After every row comes one of two labels: whether the row has a hidden trait. Each part has its own trait and labels.
In the rows, zero is written as 128.
[139 136 136 161 122 125 137  95 136 140 102 158 132 153 176 158 111 141
  97 143 120 128 153 124 110 132 134  92 166 124 147  90 119 169 134 125
  99 125 111  82 113 139 104 159  52 126] : U
[148 123 145 119 138 109 126  94 110 142 119 173  88  82 153 135 171 107
 126 127 160 144 149 154 118 117 122  72 153 118 132 184 105 167 145 162
 169 131 111  93  92 119 103 171  77 173] : K
[ 84 142 125  67  78 139 198 105 122 142 106 170 146 123  85 104 163 120
 159 124 177  76  69 160 157 167 121 153  96 154 141 136 111 107  78 181
 137 124 141 143 122 157 173 109  52 104] : U
[112 181 119 127 134 134 169 153 126 121 125 151 105 197  76 138 135  82
 125 137 137 111 111  40 121 145 125 132 157 125 163  57 146 104 108 142
 115 124 129 134 111 126 140 122  52  70] : U
[175 127 140 140 148 110 139 129 117 102 120 170 136 244 162 169 137 122
  89 145 132 125 167 110 118 130 126  83 152 115 134 124 128 132 135 131
 127 118  99 126 123 109 103 116  91 138] : U
[131 128 113  98 155 129 111 154 131 121 152 175 127 156 135 126 115 129
 135 129 133 124 115 148 133 143 137 151 141 155 125 119 134  89 128 130
 127 137 151 179 159 131 141 102 174 124] : K
[105 119 118  41 117 115 186 126 116  86 122 169  55  99 157 118 180 184
 148 123 146  85  71 211 138 113 102 175 141 163 187 152 138  44 119 150
 171 109 103 180 141 146 152  44 146 137] : K
[106 123 133 140 166 104 161 121 131 133 155 165  59 142 118 167 200 112
 169 147 163 151 102 119  92 123 117 131  69  84 137 162 126 162 131 155
 176 116  94  83  71 121 120 175 112 158] : K
[108 128 127 120 100 128 142 142 132 132 115 163 141  68 139 131  93 174
 136 135 131 103 106 126 124 145 130 165  93 151 166 123 133  81 126 127
 110 123 158 150 156 148 140 113 145 153] : U
[ 88 101 126 103 112 117 171 120 134 109 108 158  98 218 244 147  89 196
 127 149 110  87  93 201 119 124 119 168 149 165 193  91 102  81 133 112
  91 110 110 148 181 175 134  64 164 142] : K
[ 97 121 120 109  74 164  97 165 135 152 109 160 192 179  74  82  60 187
 161 105 117 112 109 128 144 150 126 193  92 152 157 158 132  78 137 110
 118 131 179 171 167 148 166 116 176 146] : K
[146 113 141 137 141 125 119  89 132 107 123 170 127 128 171 124 120 127
 110 127 106 141 150 166 145  92 122 102 134 114  99 128 120 182 136 107
 108 118  93  85 125 127 108  98 124 123] : K
[133 130 137 132 133 106 142 142 118 132 148 178 120 148 103 144 178 107
 151 133 166 134 110 107 117 137 129 125  91 126 124 157 129 112 118 164
 162 130 135 131 105 110 125 163 140 146] : U
[116 161 113 138  72 166 143 143 143 127  80 154 134 131  53 113  85 166
 125 119 103 103 125 111 119 134 118 148 141 139 205 110 140  68 147 102
  88 116 134 136 141 154 144 131  72 113] : U
[ 52 131 103  78 114 156 157  32 156 149 135 156  65 139 135  63 145 143
 164 103 147 110  69 231 148 167 121 159 141 145 109 122 108 192 107 150
 129 130 123 102 114 168 152 117  47  87] : K
[118 144 129 152 169 138 136 134 132 103 135 167 143  87  27 119 155  87
 127 123 116 135 149  88 144 108 129 121 118  95  97 110 143 151 124 117
 119 122 102 121 108  99 117 114 121  61] : U
[160 159 115 143 147 118 132 190 123 110 130 160  94 140  97 176 131 113
 122 148 127 124 139  77  89 123 126 126 171 120 202  99 154  50 144 134
 133 122 133 158 140 116 116 136 120 122] : U
[ 76 106 131 108  95 143 139  73 145 136 119 169 128  67  98  76 151 154
 159  99 132 130  96 184 149 129 112 160  40 129 103 186 110 190 123 156
 132 118 113  95  92 147 138 129 139 138] : K
[101 137 123 109 148 143 134 102 124 120 135 171  95 199  93 103 159  87
 139 115 137 145 119 153 150 125 119 123 133 108  95 117 127 178 105 138
 140 126 104 112  95 112 133 117  89  86] : K
[101 125 120  61  86 126 163 112 130 125 112 163  60 132 235 118 124 178
 133 133 147  89  83 255 113 145 116 141 185 183 207 149 120  75 132 152
 146 124 139 154 167 180 147  85  96 145] : K
